Here is a tiny trained network, its code and every weight. The questions are about switching its units off for an input and a target symbol, where a switched-off unit gives its printed mean instead of its output.

import numpy as np


def w(rows, s, z=0):
    codes = np.array(rows[::2]) - 128.0
    scale = np.full(codes.shape[1], s)
    scale[-1] = z or s
    return codes * scale


def f(y):
    return y / 2 * (1 + np.tanh(0.7978845608 * (y + 0.044715 * y**3)))


def softmax(a):
    e = np.exp(a - a.max(-1, keepdims=True))
    return e / e.sum(-1, keepdims=True)


def log_softmax(a):
    a = a - a.max(-1, keepdims=True)
    return a - np.log(np.exp(a).sum(-1, keepdims=True))


def net(x, mask):
    ids = ['βγδεζηθλμξπτφψω'.index(c) for c in x.split()]
    T = len(ids)
    res = E[ids] + P[:T]
    u = 0
    for l in range(2):
        r = res
        for j in range(3):
            rows = slice(2 * j, 2 * j + 2)
            q, k, v = (r @ M[l][rows].T for M in (Q, K, V))
            z = softmax(np.where(np.tri(T) > 0, q @ k.T / 2**0.5, -1e9)) @ v
            o = O[l][rows]
            res = res + np.where(mask[u + j], z, o[:, -1]) @ o[:, :-1]
        u += 3
        y = f(res @ A[l][:, :-1].T + A[l][:, -1])
        res = res + np.where(mask[u : u + 12], y, B[l][:, -1]) @ B[l][:, :-1]
        u += 12
    return log_softmax(res[-1] @ U[:, :-1].T + U[:, -1])


Q, K, V, O, A, B = {}, {}, {}, {}, {}, {}
E = w([
[108,172,126,190,106,78,124,121,119],'β',
[76,99,119,125,97,80,116,167,130],'γ',
[78,145,195,120,55,177,127,133,131],'δ',
[126,123,182,90,142,98,139,65,218],'ε',
[167,132,91,108,119,94,131,146,107],'ζ',
[46,151,103,135,32,145,140,136,112],'η',
[66,138,156,65,85,152,132,101,220],'θ',
[109,99,83,94,125,81,76,123,93],'λ',
[152,159,157,150,60,156,127,132,145],'μ',
[28,86,83,82,102,104,75,156,125],'ξ',
[84,114,59,90,78,101,117,157,114],'π',
[92,119,123,88,73,132,191,90,114],'τ',
[98,154,95,44,130,134,122,52,229],'φ',
[149,214,92,161,102,147,56,120,249],'ψ',
[131,204,54,124,180,125,171,100,173],'ω',
],0.012)
P = w([
[183,91,80,87,121,51,177,219,92],'0',
[88,180,146,137,254,171,79,249,216],'1',
[100,202,225,65,168,57,79,93,65],'2',
[158,20,65,181,94,184,64,98,94],'3',
[220,61,100,145,94,2,222,133,191],'4',
[70,240,218,108,148,100,69,21,89],'5',
[113,22,40,232,50,194,73,15,111],'6',
],0.0092)
Q[0] = w([
[150,255,211,52,115,21,210,150,175],'L0H1',
[119,200,210,126,181,224,104,101,125],'L0H1',
[192,158,171,113,174,109,211,216,139],'L0H2',
[79,180,179,123,151,216,74,130,120],'L0H2',
[90,79,92,163,138,223,42,92,107],'L0H3',
[97,74,55,170,39,107,86,77,140],'L0H3',
],0.0097)
K[0] = w([
[124,116,132,72,180,116,98,249,120],'L0H1',
[177,62,97,86,87,87,81,106,82],'L0H1',
[138,104,120,108,173,88,103,203,118],'L0H2',
[143,141,72,101,114,99,145,80,90],'L0H2',
[151,132,141,144,70,151,172,58,93],'L0H3',
[106,167,101,180,142,153,149,62,159],'L0H3',
],0.012)
V[0] = w([
[149,178,167,254,83,125,124,188,47],'L0H1',
[36,128,92,80,83,187,139,109,64],'L0H1',
[111,183,225,157,116,226,102,105,162],'L0H2',
[179,102,141,101,159,103,118,86,64],'L0H2',
[159,241,79,128,168,145,142,117,109],'L0H3',
[32,143,66,177,158,124,64,126,145],'L0H3',
],0.0084)
O[0] = w([
[137,167,186,254,52,83,132,157,138,78],'L0H1',
[96,142,98,58,72,88,99,227,134,149],'L0H1',
[212,108,227,111,130,144,108,160,163,38],'L0H2',
[128,128,126,71,110,84,99,68,83,43],'L0H2',
[169,167,56,167,148,152,97,121,44,111],'L0H3',
[74,148,122,161,198,160,37,154,129,255],'L0H3',
],0.0094,0.0032)
A[0] = w([
[74,41,165,134,61,221,114,150,114,161],'L0N1',
[172,230,152,119,164,98,211,153,104,104],'L0N2',
[128,210,203,127,183,66,128,158,92,147],'L0N3',
[128,128,90,209,104,92,149,136,136,76],'L0N4',
[77,127,170,93,124,72,195,87,184,75],'L0N5',
[77,148,206,132,75,125,98,77,194,160],'L0N6',
[215,28,158,136,66,109,189,187,105,107],'L0N7',
[141,105,58,192,96,164,124,185,79,77],'L0N8',
[194,23,107,154,70,89,184,42,119,145],'L0N9',
[152,218,156,50,193,84,116,92,150,253],'L0N10',
[88,106,168,115,180,101,97,202,89,157],'L0N11',
[132,254,158,160,155,150,100,164,130,196],'L0N12',
],0.0077,0.0041)
B[0] = w([
[207,90,140,155,147,68,119,129,174,208],'L0N1',
[203,124,162,114,83,115,2,119,139,138],'L0N2',
[79,150,93,46,123,186,91,91,181,177],'L0N3',
[135,160,101,141,158,89,199,145,125,171],'L0N4',
[116,111,50,218,96,148,127,196,116,155],'L0N5',
[162,151,95,100,179,107,105,110,68,223],'L0N6',
[151,78,139,113,85,65,34,122,76,166],'L0N7',
[120,236,58,133,141,163,137,155,158,186],'L0N8',
[99,91,37,166,94,88,84,33,160,174],'L0N9',
[107,108,151,142,35,140,150,158,53,253],'L0N10',
[198,170,168,117,48,194,154,92,106,184],'L0N11',
[79,62,98,98,81,118,161,144,86,237],'L0N12',
],0.0084,0.0058)
Q[1] = w([
[106,80,135,103,163,159,137,18,144],'L1H1',
[212,141,115,127,217,116,74,93,254],'L1H1',
[89,104,75,128,208,188,203,142,170],'L1H2',
[66,129,137,68,111,123,188,191,124],'L1H2',
[76,146,135,197,57,121,88,127,26],'L1H3',
[205,115,119,249,209,66,82,88,205],'L1H3',
],0.0064)
K[1] = w([
[142,42,69,87,165,177,156,40,146],'L1H1',
[114,113,217,135,174,209,16,94,179],'L1H1',
[134,130,75,50,196,134,82,89,104],'L1H2',
[132,133,135,21,43,118,132,176,61],'L1H2',
[209,158,46,169,141,3,125,184,176],'L1H3',
[80,121,194,217,164,161,53,127,210],'L1H3',
],0.0059)
V[1] = w([
[95,8,136,148,142,50,128,55,39],'L1H1',
[114,218,144,39,166,50,33,108,70],'L1H1',
[170,196,120,56,143,119,125,93,130],'L1H2',
[216,153,74,103,111,91,186,128,144],'L1H2',
[131,191,113,216,134,63,180,69,188],'L1H3',
[2,131,130,68,135,123,181,172,101],'L1H3',
],0.0073)
O[1] = w([
[214,237,101,137,169,53,127,78,197,207],'L1H1',
[121,233,183,147,64,89,199,151,2,122],'L1H1',
[89,82,132,76,147,122,178,68,131,93],'L1H2',
[69,86,130,45,145,194,126,153,170,187],'L1H2',
[207,46,81,200,87,102,185,115,139,253],'L1H3',
[150,105,118,122,188,53,74,198,77,192],'L1H3',
],0.0084,0.0072)
A[1] = w([
[65,158,128,2,124,222,145,141,180,171],'L1N1',
[179,133,84,219,58,104,190,81,178,105],'L1N2',
[116,143,155,169,74,180,96,239,118,106],'L1N3',
[89,92,204,82,12,182,145,77,92,39],'L1N4',
[166,208,94,140,208,232,170,183,120,178],'L1N5',
[69,105,13,174,148,177,158,155,86,103],'L1N6',
[90,131,173,196,61,73,127,105,41,19],'L1N7',
[125,182,169,89,38,182,160,91,11,108],'L1N8',
[172,15,52,165,199,198,152,119,144,90],'L1N9',
[68,193,94,118,159,119,179,133,158,131],'L1N10',
[100,164,99,103,83,164,120,127,219,136],'L1N11',
[118,70,115,174,102,202,229,183,145,3],'L1N12',
],0.007,0.0043)
B[1] = w([
[202,128,160,240,156,169,45,120,82,156],'L1N1',
[94,109,145,97,168,228,181,160,80,251],'L1N2',
[98,211,119,70,139,140,169,147,191,165],'L1N3',
[74,144,94,120,138,72,205,28,105,149],'L1N4',
[63,36,145,168,99,44,74,54,102,146],'L1N5',
[137,103,255,148,179,106,138,84,142,208],'L1N6',
[250,91,180,103,157,186,87,151,186,159],'L1N7',
[72,108,139,197,152,156,105,194,254,162],'L1N8',
[95,240,176,128,79,124,70,123,172,191],'L1N9',
[169,93,161,76,57,168,185,74,87,148],'L1N10',
[183,80,190,81,72,68,66,156,139,161],'L1N11',
[198,168,38,113,94,170,65,116,118,165],'L1N12',
],0.0078,0.016)
U = w([
[183,178,81,208,194,200,156,155,114,151],'β',
[121,96,131,254,176,55,185,166,213,189],'γ',
[233,157,255,145,39,55,125,144,103,46],'δ',
[160,140,124,80,200,136,131,68,214,96],'ε',
[77,184,138,67,138,163,192,77,137,188],'ζ',
[85,177,92,77,83,170,129,228,163,99],'η',
[210,26,190,113,177,133,98,197,151,3],'θ',
[129,220,107,146,98,72,145,81,75,188],'λ',
[194,1,138,117,62,174,119,119,101,107],'μ',
[80,229,159,77,159,148,126,120,86,130],'ξ',
[60,32,169,67,136,115,153,135,130,159],'π',
[149,13,28,161,25,56,81,145,101,198],'τ',
[136,111,78,80,143,206,61,84,44,90],'φ',
[105,205,151,201,76,155,68,91,139,56],'ψ',
[63,79,117,195,115,106,108,23,101,187],'ω',
],0.0053,0.0044)

Each question gives the input, a string of symbols that net reads in full, and the target symbol t.
The units are the heads (2 rows each of Q, K, V and O) and the neurons (one row each of A and B). Each row of codes is followed by its name. A weight is (code - 128) times the scale printed after its matrix; where a second scale follows, it is the last column's (O, A, B and U).
mask holds one flag per unit, layer by layer, with each layer's heads first. A switched-off unit (its flag False) gives its mean, the last column of its rows in O or B, instead of its output. The means were averaged over made-up inputs and are rounded, as every weight is.
A unit's drop is (log p(t) with every unit on - log p(t) with that unit switched off) / (log p(t) with every unit on - log p(t) with every unit switched off).
The circuit of an input: a set's keep is (log p(t) with only the set's units on - log p(t) with every unit switched off) / (log p(t) with every unit on - log p(t) with every unit switched off). Starting from the 12 units with the biggest drops (on a tie, the unit counted first), units are removed one at a time, each time the one whose removal leaves the highest keep (on an exact tie, the one counted first), for as long as the keep stays at least 0.8.
circuit, biggest first: the units of the circuit, biggest drop first
k most important neurons: the k neurons with the biggest drops, biggest first
top k neurons in layer l: the k neurons of layer l with the biggest drops, biggest first
input τ ω π, target λ: circuit, biggest first => L0H3; L1H1; L0N7
input ζ δ ξ η μ, target δ: circuit, biggest first => L0H2; L0N7
input φ μ γ η θ θ, target ξ: circuit, biggest first => L0H1; L1H3
input λ φ μ ζ ξ, target φ: circuit, biggest first => L0H1; L1H3; L1N1
input λ ε ω φ ξ ω, target δ: circuit, biggest first => L0N10; L1H1; L1N7
input φ η ε ε ψ β λ, target β: 2 most important neurons => L1N2; L0N3
input ω φ ξ μ γ γ, target γ: top 3 neurons in layer 0 => L0N2; L0N8; L0N10
input τ δ β, target λ: 2 most important neurons => L0N3; L0N9
input γ ξ μ φ τ ω π, target ω: circuit, biggest first => L0H3; L1N5; L0N8; L1N6
input ω β ε ζ ε β ω, target ω: circuit, biggest first => L1N5; L0H3; L0N8; L1N6
input λ τ η ξ ζ η, target δ: circuit, biggest first => L0H2; L1H1
input β δ γ, target μ: top 2 neurons in layer 0 => L0N8; L0N4
input β π ξ λ θ ω, target μ: 4 most important neurons => L0N10; L1N7; L0N4; L0N8
input ε η ψ ζ γ ε, target ε: circuit, biggest first => L1H1; L0H3; L0H1; L0N9
input γ ψ γ λ π, target ψ: most important neuron => L1N9
input ω η θ ψ δ ε, target γ: top neuron in layer 1 => L1N8
input τ ω γ γ ε ω ψ, target ψ: 2 most important neurons => L1N9; L0N10
input β ξ ξ ζ η φ, target μ: 4 most important neurons => L0N10; L0N4; L1N7; L0N8
input δ λ ζ, target ψ: top 3 neurons in layer 1 => L1N8; L1N1; L1N2
input λ τ λ γ θ ε, target δ: 2 most important neurons => L0N10; L1N7
input π μ μ, target θ: top 3 neurons in layer 1 => L1N7; L1N8; L1N9
input θ τ θ, target φ: top 3 neurons in layer 1 => L1N1; L1N6; L1N8
input γ η μ γ ξ, target η: 2 most important neurons => L1N3; L1N6
input η γ μ π ω β, target π: top neuron in layer 1 => L1N4
input ψ τ ζ ε ζ, target τ: 2 most important neurons => L0N7; L1N6
input ε ξ θ ω, target ω: top 2 neurons in layer 1 => L1N5; L1N2
input δ γ η ζ γ β, target ψ: most important neuron => L0N7
input τ μ ε μ η, target μ: top 4 neurons in layer 1 => L1N2; L1N11; L1N9; L1N3
input π η β, target θ: 2 most important neurons => L1N7; L0N8
input π μ φ ω η, target μ: 2 most important neurons => L0N7; L1N2
